Table B holds the same points as the rows below and some others, measured another way and shuffled. Each row below is followed by which row of B it is.
B:
1: [-103 -284  -36 -210  167  140  -59  180   -3  211 -104   65 -200  -78
 -133 -206  127 -124  130   53  345  142  352  174 -266   62 -292   43
 -190  -32  105  -41  146   33 -509  186 -115  137]
2: [ -38 -339 -124   47    7  -56  258 -180  278   84   97  -38 -116  -29
 -111  -26   12  120  123   18  251   95   63 -158  -86  -29   68 -194
  -22  -42    8  127  -78   36  -20 -164 -104  136]
3: [ -94  248  237  -77  255   72 -288  489 -308  -16 -336 -174  208   78
  124   74  -33 -188  -38 -181  -75   26 -212  331  -58   95 -116  233
  -85  -77  -92    0   96  -17  110  280   -8 -249]
4: [-139  145   98 -147  333  118 -177  243 -147  -35 -314 -103  195  111
   39   28  -12  -77   33 -135  -76  -28 -114  252 -127   53 -136  266
 -106    7  -45  103  169  -26   83   61 -135 -216]
5: [  34  -58   97   83   64  -68   -7  219  -80  141  -76 -120  -10   25
  -27   18  -54 -109    5  -29  148  158  -15   79    8  -37  -12  -51
   59  -92 -100  -82 -106    5 -109  175   46   57]
6: [ -13 -178  -89  121  124  -88  177  124   52    5 -124 -110   63   36
 -180  -22  -94  -64   47  -54  270  -12  -46   88  -54   25  157  -83
  -96    8  -41   73 -106   27  -42  -14  -91  -22]
7: [ -69 -388 -163 -121  177  106   94  128  106  201  -95  118 -247  -98
 -285 -258  107 -169  173   61  514   97  384  148 -260   72 -221  -10
 -203  -45   70  -50   61   58 -613  141 -178  163]
8: [  87  255 -235  445  444 -187  445 -236  315 -216 -299  -26  293  267
 -320  195 -305  -95  119 -261   15 -232 -580 -105  243 -128  341  198
  346 -107 -548   95 -344   -3  355 -368 -296 -322]
9: [ -61 -177    0   10   -3  -38  149 -214  231   42  117 -110  -25   17
   79   92    9  213   89  -32    5  123  -89 -206  -39  -60   53 -140
   57  -57  -18  182  -35    3  255 -205  -56   60]
10: [ -49 -405  -32  -92  -31   -5   92  -10   87  205   96  -73 -154  -49
  -72 -102   58   80   75  115  270  193  296  -25 -176  -40  -59 -200
 -119   35  155   49   33    7 -255    1  -18  247]
11: [ -95  275   13  275   86   -7  205 -246  567 -294   30   29  -71  -95
  267  322   44   83  222 -510  -71  -38 -890 -397  161  220   57   26
  290 -601 -507  255 -258  151  888 -170 -194 -449]
12: [ -73  270  135   34  271   35 -110  189  -46  -73 -253  -98  161   93
  100  140  -51 -100   40 -235 -113   -1 -363  106   25   46  -68  217
   89 -167 -240   56   -7    6  277   78  -93 -278]
13: [ 105 -144  106  -98  232  -95  -67  118 -412  396 -158 -228  225  322
 -234  -83 -204  -14 -124  350  -75  229  536  245  -46 -443  -34   68
   98  430  124 -179   87 -210 -565   -3   90  378]
14: [ -55 -310 -205 -121  346   65  110  159  -44  159 -274   41   -2   75
 -422 -261  -29 -180  106  115  409  -29  411  306 -253  -38  -98  114
 -243  189   95  -25  113  -17 -636   25 -225  113]
15: [  42  114   -8  261  109  -37  195 -175  404   19   39  101 -213  -63
   38  143   18  -75  198 -262  114  127 -414 -297  146   24  -87   14
  382 -491 -469  -41 -296   94  208   -3 -116 -113]
16: [ -83   -7   -3  -46  227   65   23    3  101   25 -129  -19    1   43
  -25   14   13  -17  113 -101   58   41  -83   23  -79    8 -116  116
   22  -96 -116   73   35    9   18  -34 -150  -80]
17: [ -60 -214   -7  -87  114   77    1  117   61  173  -48   33 -179  -68
  -84 -114   88  -96  125    2  282  151  182   67 -166   42 -206   -4
  -65 -112   -3  -37   31   36 -323  146  -85  100]
18: [-115  317  164  -63  349   89 -212  316 -190  -96 -368 -138  261  137
   95  111  -55 -131    2 -225 -160  -50 -319  259  -38   70  -93  309
  -23  -73 -162   78  104  -24  244  115 -107 -333]
19: [-102  365  270   92    9  137 -158   20  364  -75   72  100 -313 -234
  491  260  222  -69  217 -490  -92  210 -715 -311  104  274 -358  101
  351 -800 -502   23 -165  167  589  251  -40 -350]
20: [ -88  -84  -15  -10  108  107   39   29  271   45  -17  111 -261 -148
   30  -23  146  -95  203 -184  260  112 -121  -81 -100  156 -233   25
   30 -356 -176   23  -47  107  -41  121 -144  -76]
21: [  44   77   98  246   32 -146  104   77   71  -16  -38 -173   83   51
   65  184 -116  -13    8 -172   14   87 -370  -84  139  -15  170  -87
  175 -185 -244   36 -230   25  336   16   28 -108]
22: [ -41 -429 -229   84   25  -56  340 -147  348   53   73   18 -178  -78
 -220  -95   21   46  169   -9  440   37   82 -127 -128   51   98 -222
 -110  -73    8  124 -115   75 -129 -142 -165  120]
23: [ -66 -359   21 -161    4   49   -5   60   25  233   57  -49 -167  -60
  -32 -121   93   39   73  112  243  213  325   27 -204  -25 -158 -130
 -133   17  166   18   92    4 -316   80  -12  239]
24: [ -14 -454  -57  -60  -53  -50  167 -144  140  246  161  -80 -160  -13
 -105  -88   29  148   75  178  237  217  340 -111 -138 -132  -12 -246
  -52   84  154   49    3  -17 -256  -99   -7  333]
25: [ -56 -333   61 -208   52   47  -94  201 -161  285  -24 -103  -84   -1
  -73 -155   53  -19   12  175  216  219  442  177 -227  -68 -170  -80
 -179  131  224  -41  146  -36 -450  158   31  265]
26: [ -51 -216  196 -217   28   84 -260  418 -288  305  -71 -102 -120  -54
   39 -141   96 -133  -15  110  203  280  374  262 -209    7 -280  -30
 -171   15  178 -128  145  -14 -470  383  102  203]
27: [ -99  308  449 -113   16   37 -383  289 -270   22  -70 -299  188   64
  489  268   13   90  -93 -172 -415  218 -353   60   30    9 -129   90
   97 -140  -66   79  102  -47  536  190  169 -174]
28: [-119  294  101   16  314  113 -134  278    2 -127 -310  -13   79    7
   95   98   22 -197   95 -329   -2  -46 -423  158  -29  182 -150  277
   22 -295 -284   51    1   63  238  172 -156 -376]
29: [  26 -311   71   21 -117  -77   70   22   58  246  165 -105 -181  -56
   19  -23   29   56   38   91  203  280  175 -104  -51  -79  -37 -249
   36  -72   41  -36  -90    7 -163   88   94  269]
30: [-119  287  225  -95  299   57 -263  400 -327  -86 -366 -248  359  173
  141  131  -93  -80  -71 -173 -225  -37 -271  325  -51   40  -18  260
 -100   50  -54  108  147  -58  295  119  -34 -301]
31: [ -72  159  160   47   90  -33  -14  -45   67  -75  -36 -199  166   95
  236  243  -54  153   14 -180 -249   70 -401 -118   62  -31   60   30
  142 -118 -155  183  -38  -22  555 -125  -22 -171]
32: [ -27 -380  -95  -25    0  -40  210 -193  217  168  125  -47 -131   -5
 -105  -59   21  145  109  105  214  160  215 -140 -112  -98    6 -190
  -15   33   69   91  -24   -2 -147 -159  -69  233]
33: [ -63 -456   24 -165 -119   14   62 -135  133  270  233  -79 -217  -65
   39  -73  109  206   82  170  166  289  349 -147 -182  -95 -121 -252
  -65   38  212   79   74  -14 -194  -54   29  350]
34: [-147  -73  443 -365  -43   99 -559  746 -657  203 -168 -366  163   -2
  312  -30   70  -54 -189   76  -70  249  253  485 -261   87 -185  -16
 -394  171  383    2  329  -62 -109  497  250   55]
35: [  52  279  -37  385  253 -212  288 -146  179 -221 -196 -202  365  245
  -46  306 -286   54   19 -264 -178 -142 -662 -127  251 -111  393   76
  290  -86 -417  178 -293  -24  666 -319 -130 -321]
36: [ -26 -500 -189  -23    8  -46  296 -251  277  178  136  -17 -164  -14
 -206 -116   19  152  138  144  321  130  302 -151 -152 -103   34 -228
  -71   76  119  108  -24    7 -251 -212 -115  286]
37: [  31  -73 -375  228  526  -73  398  -30  170  -66 -412   68  178  208
 -593 -115 -228 -245  145  -75  380 -248  -40  191  -24  -75  190  215
   -4   93 -266   18 -155    0 -314 -211 -371 -139]
38: [ -59  -68 -105 -106  374  145   23   40   85  152 -224  143 -120   34
 -235 -154   52 -188  179  -19  244   51  184  133 -158  -20 -301  244
   22  -89 -139  -81   69   10 -462   62 -235   13]
39: [ -83  240   21  108  268  -21  105 -140  187 -185 -168 -117  235  152
   89  230  -98   98   82 -257 -212  -86 -515  -98   79  -12  110  170
  163 -128 -280  230  -61   -8  588 -252 -179 -318]
40: [  -9 -289   25  -45    6  -27   48   45   14  227   56  -79 -118  -12
  -65  -71   22   25   48  104  202  212  244   -2 -110  -81  -73 -137
  -25   11   74  -24   -4  -14 -261   59   14  230]
41: [ -35 -455  137 -207 -180   13  -75   46  -53  365  229 -127 -241  -84
   90 -102  123  138   18  222  179  383  466  -46 -199 -102 -191 -275
  -94   49  269  -29  103  -24 -340  133  146  420]
42: [ -89 -353   12 -190   82   77  -90  361 -169  213 -121  -60 -105  -66
 -138 -213   75 -136   35   93  386  135  397  290 -281   83 -163  -63
 -322   75  230  -32  141   22 -507  265  -28  167]
43: [ 121  -60 -419  466  464 -177  518   88  254  -96 -402  113   80  114
 -669 -103 -266 -406  167 -175  592 -257 -208  152   86   16  297  111
   68 -104 -439  -81 -394   80 -337  -66 -340 -184]
44: [ -82   -3    6   36  119   82   42   21  272   11  -28   89 -216 -125
   60   24  116  -91  190 -226  196   98 -230 -102  -50  155 -196   46
   82 -385 -241   29  -80  107   69  106 -137 -124]
45: [ -16  215  277  100   32  -72 -135  233 -122   -7  -82 -238  151   61
  262  229  -68   -5  -52 -184 -174  135 -387   21   97   12   41    3
  138 -175 -178   33  -93   -4  429  140  104 -166]
46: [-160 -386  167 -397 -113  207 -215   12   45  334  217    0 -367 -178
  223 -136  296  141  124  133  126  386  448  -58 -312   29 -462 -124
 -141  -94  268   24  266   20 -314  170   46  317]
47: [ -18  224  191  188   48 -120   14   37   31 -105  -50 -250  215  107
  232  297 -122  107  -26 -222 -234   57 -536 -106  156  -25  183  -21
  193 -157 -233  146 -151  -14  650  -74   37 -214]
48: [   1 -340   53  -25  -53  -50   -2  269  -98  231   18 -113 -130  -69
  -75 -108   19  -79    5   89  342  215  263  121 -133    5  -33 -206
 -147   -1  127  -65  -34   23 -346  233   74  220]
49: [-172 -149  453 -489 -109  166 -537  396 -461  319   47 -281  -10  -22
  417  -20  177  140 -108  161 -201  400  385  226 -281  -30 -375  -43
 -233  134  404   22  392  -90 -118  335  240  228]
50: [ -70 -314  -28  -72  -20  -18  147 -208  197  114  138 -104  -70    6
   18   12   35  226   83   65   76  153  114 -161 -112  -79   13 -179
  -28   34  103  169   29  -14   64 -192  -50  172]
51: [ -38 -409  -50  -91   27   37   35  204   14  242   -7   13 -243 -112
 -173 -202   89 -127   97   91  465  186  369  123 -218   52 -161 -137
 -184  -44  118  -72   13   52 -531  218  -35  228]
52: [-116  192   10  147  123   59  120 -155  468 -198  -15   65 -125 -112
  214  211   94   22  227 -426   14   -3 -659 -276   64  219  -75   69
  198 -530 -404  194 -160  136  607  -71 -203 -361]
53: [  -3 -125   62  226 -101 -191  139  209   28  -67   -3 -260  108  -21
   58  137 -107   26  -38 -145  170   40 -312  -10   46   94  323 -271
  -85  -91  -40  137 -204   55  374   48   68  -84]
54: [  -1 -227  102  -40  -29  -39  -14   86  -45  233   62 -121  -88    1
   14  -21   14   33   13   89  127  247  189   -2  -79  -91  -70 -144
   11   -5   61  -37  -12  -24 -180  101   78  216]
55: [ -24 -377   39 -261  139   71 -120  243 -275  389  -96  -75  -75   59
 -204 -246   26  -85   -5  293  252  244  669  287 -264 -158 -239   -9
 -184  257  269 -136  196  -85 -760  189   24  371]
56: [ -83  -63  -75  -39  295   43   43  148  -18   -4 -261  -49  106   83
 -171  -61  -50 -102   75  -67  167  -56    5  198 -133   30  -22  136
 -130   40  -34   77   58    1 -114   -8 -179 -104]
57: [ -53  193  198   38  102  -25  -77   44   -4  -23  -69 -181  141   93
  222  212  -45   75    7 -167 -225  102 -352  -49   64  -33   -3   66
  157 -135 -173  103  -35  -24  432  -20    9 -157]
58: [ -30 -502  -75 -126   -8   10  100   27   57  294   88  -25 -217  -59
 -176 -194   73   21   91  187  385  216  475   30 -222  -57 -116 -198
 -157   75  200  -19   51   10 -507   53  -24  344]
59: [-160 -213   34 -248  102  207 -119  116  115  155  -14   85 -280 -158
   66 -135  229  -54  178  -54  251  176  182   49 -263  149 -380   38
 -152 -203   60   30  164   74 -260  187 -116   50]
60: [ -38 -286  -30 -104  114    7   56   22  -13  201  -30  -77  -31   52
 -136 -101    0   29   48  132  176  138  298   68 -157 -107  -72  -55
  -80  121  112   20   73  -39 -300  -25  -50  203]
61: [  50 -263  -79  244    7 -230  243  256  -50   -8 -112 -241  162   53
 -223    0 -194  -69  -48  -19  347  -30  -69  139    3   16  391 -248
 -172  100   20   71 -208   28   16   24   10   13]
62: [ -45 -136   18    4   28  -19  117 -191  217   78   94  -70  -65   13
   71   81   25  161  103  -39   13  145  -74 -193  -28  -66  -23  -91
  102 -101  -71  119  -39    3  165 -147  -60   67]
63: [-102   80  162   42  108  -25 -158  594 -256 -116 -304 -238  213   -9
   80   57  -60 -189  -63 -229  140  -46 -299  344  -75  233  115   17
 -271  -83  -14   92   -3   56  227  305   17 -286]
64: [ -75 -432  -62 -145   74   44    3  310  -98  198 -103  -45 -118  -70
 -214 -239   58 -131   58  110  462  109  415  259 -284   74  -98 -113
 -338   94  227  -14  100   29 -539  207  -53  189]
65: [ -67  286  315   89  -70   26 -128  -42  231  -34  137  -81 -135 -107
  506  326  113  100  100 -346 -243  244 -617 -320  138  105 -173  -12
  345 -549 -355   75 -143   81  692  103   66 -216]
66: [ -10  274   29  214  217  -55  171 -276  323 -116  -59  -41   94  117
  106  271  -87   86  126 -265 -208   11 -564 -271  183  -80   52  128
  387 -284 -439  127 -192    7  557 -247 -149 -243]
67: [ -79 -165  -12  -84  109    5   95 -182  126   75   18 -111   49   92
    4   37  -11  193   69   32  -36   95   43  -89  -91 -109   -4  -27
    3   72   40  166   69  -45  108 -223  -93   72]
68: [ -86  379  199  -17  365   57 -236  406 -261  -99 -413 -162  309  156
   95  136  -94 -185  -27 -243 -173  -53 -363  305    4   63  -66  334
    7  -76 -207   39   64  -26  250  174  -75 -362]
69: [ -71 -697 -107 -109 -143 -179  211   59 -131  124   78 -384  203   97
 -188 -117 -122  296 -112  301  267   52  453  139 -253 -116  408 -445
 -487  538  548  289  119  -78  -97 -230   54  343]
70: [   9 -437  -80   46  -96  -64  225 -114  245  212  188  -16 -260 -103
  -99  -83   53   65  121   82  361  222  212 -168  -97  -40  -11 -294
   -4  -92   39   11 -122   45 -235  -17  -15  279]
71: [ -72 -460  -66 -219   60   65   38   -4   17  278   41  -24 -170  -21
 -156 -199   88   53   90  205  292  196  510   65 -265  -80 -176 -112
 -181  136  235   17  149  -25 -495    5  -58  317]
72: [-100 -435   -8   32 -187  -28   57  423   64   27   40  -90 -231 -282
    2 -119  122 -119   69 -122  598   97   18  119 -210  342   61 -353
 -401 -210  157   88  -79  170  -95  337   26   17]

[ -15 -213 -127   41  179   58  140 -115  207  -16   61 -246  132 -290
 -107 -298  -25 -355  264 -227  -19   70 -126  291  321  468   96  -91
   -6  -25]
54
[ 358  376 -317  -88   38  151   -6  256  -69 -241   27 -236 -177  338
  124    3 -156  -57  347  413  135  -82  187  185   94  -24   71 -533
 -538  148]
8
[-279 -148   27  -71 -182  -26 -450   26    2  -26  102  104 -310   62
  309  516  -92  111 -346  206  101  211   39 -215  -99 -566 -303  418
  398 -217]
30
[  20 -102 -136   33  151   26  148   -9  252    1   24 -244  206 -259
 -140 -213  -14 -306  258 -181   28  -21 -118  149  262  415  147 -207
  -73   49]
58
[-297  169 -128  118  200  -53  407  215   38  178 -589 -113  188   66
 -161  324  122  354 -462  -67  155   50   38 -482 -258 -212  -48  107
   52  210]
11
[ -49   56  241  141 -433 -185 -198  404  781  -37  241  -17  455 -228
 -309  316  -82   -2 -113 -142  631  -82 -366 -645   15  -43   90 -547
 -368  590]
72
[-220   86  -98  161   11   29  352  230  102  150 -401 -190  143  132
 -124  276   -7  173 -361 -158  314  101  -33 -308 -105   -9  -97  134
  -73  434]
52
[-246  -64  -38  -52  -89    8 -305   42  -91  -44  -39   63 -332  167
  276  448  -67  199 -363  227   93  237  103 -171 -132 -558 -296  373
  284 -178]
68
[-331 -469  -95   59  166   10  136 -213  151  213  -52 -214  124 -408
  -11  -51   16 -404  -42 -430 -114  130 -153  175  261  424  -50  552
  554 -145]
27
[-274  -11  -13    5  -97   -6 -186  105  -21    0 -132   56 -215  161
  171  472  -41  277 -438  162  173  218   66 -301 -181 -536 -270  310
  215  -36]
51
[-211   15  -36  -69 -134 -172 -254  255  263  138    1    1  139 -142
   90  612   -5  -36 -214   81  103 -165  -53 -546 -133 -297  -38  143
  354  -15]
53
[ -43   43 -124  160  249   39  500   72  229   39 -305 -277  322 -146
 -330 -259   66  -15   40 -259  159   62 -114  -12  121  389  150 -307
 -297  296]
44
[-197 -187  -84   42  -58   41  -32   21   89   78  -10 -144  -44  -38
   94  215  -92 -162 -127 -119  118  127  -52    2  102   48 -147  338
  228   68]
23
[-131   85   93   85  -77   21  -97   97  129 -198  -79   65 -138  154
  -55  101  -23  430 -311  169  338  334  -15 -217 -111 -474 -168 -226
 -299  111]
28
[  91   28 -183   27  163   38  194   68  204  -33  -28 -262  190 -162
 -133 -184  -22 -245  274  -86   54  -63  -62  116  213  369  166 -320
 -197  109]
39
[-256 -308  -52   42  -43   45  -77  -73   81   82   32 -122  -95 -101
  124  163  -94 -194 -152 -175   75  206  -78   83  145   67 -187  470
  347  -26]
26
[-326 -555   38   15  -86 -118 -202 -123  443  229  258 -136  254 -600
   17  173  -40 -588   18 -446  -27  -23 -299  -41  300  400  -18  500
  684 -125]
34
[ -33  120 -276    4   81  -52  260  292  208  222 -211 -305  348 -122
  -75  304   -7 -286   86 -116   63 -324  -33 -266   33  312  156  -13
  107  263]
22
[-111  -56   44   10    7  -76 -141   38  282  -83   58    1   80 -198
  -77   55   21   54  -63   25  125  101 -108 -187   36 -153    8 -201
  -10  -62]
42
[-107  -92 -298  -15  195   22  227   53   42  201 -181 -308  151 -158
   33  129   -9 -365  101 -170 -111 -139    1   51  140  365   58  264
  308    5]
32
[ -12 -185 -106   58  186   52  171  -99  216  -28   26 -238  154 -286
 -147 -323   -4 -295  233 -225    8   91 -133  259  305  441  109 -154
  -62    1]
57
[-167 -161  126    2 -109   32 -395 -106   71 -245  181  130 -330   33
  144   60  -71  227 -214  188  166  415  -18   26   29 -492 -246   22
   -1 -219]
25
[  44   83 -373  -86  141   25  151  191   35  152 -119 -327  135  -63
   97  227  -52 -402  239    2  -96 -291   68    5  118  322  115   76
  185   50]
14
[-525 -379   -7  118  241   -3  209 -232  -17  191 -354  -50  -21 -217
  -23   64  109  115 -473 -321  -58  368  -57  -43   -6  -55 -222  665
  542 -195]
46
[ -96 -186  -79  -58  179   57 -168 -204  -29 -153   77  -31 -237 -117
  121 -161  -10  -35   53  101 -114  261   39  264  153 -119  -93   45
  133 -389]
55
[-118 -122  -47  173  207   14  431  -17  320   66 -201 -257  352 -286
 -339 -291   63 -110   29 -382  155  108 -200   24  199  462  133 -196
 -167  254]
59
[-126  -85 -284   13  211   28  287   50   40  215 -226 -309  166 -151
    3  107    0 -322   60 -198  -86 -108   -3   38  131  377   43  269
  277   45]
12
[-293 -154 -141  -30  159  -27    8  -38  -36  129 -209  -69  -64 -104
  124  276   41   -2 -237  -25 -107   96   48 -117  -42 -158 -132  436
  465 -227]
31
[  29   97 -261  132  402  139  623    1   12   -3 -407 -350  175  -18
 -263 -402   57  -17  128 -187   45  109   10  240  159  449  139 -277
 -351  216]
15
[ 286  568 -452 -143  -42   73   50  554 -110   -7 -173 -286  -53  454
  220  558 -154  -77  181  476  144 -397  271 -235 -130 -135   68 -280
 -282  315]
43
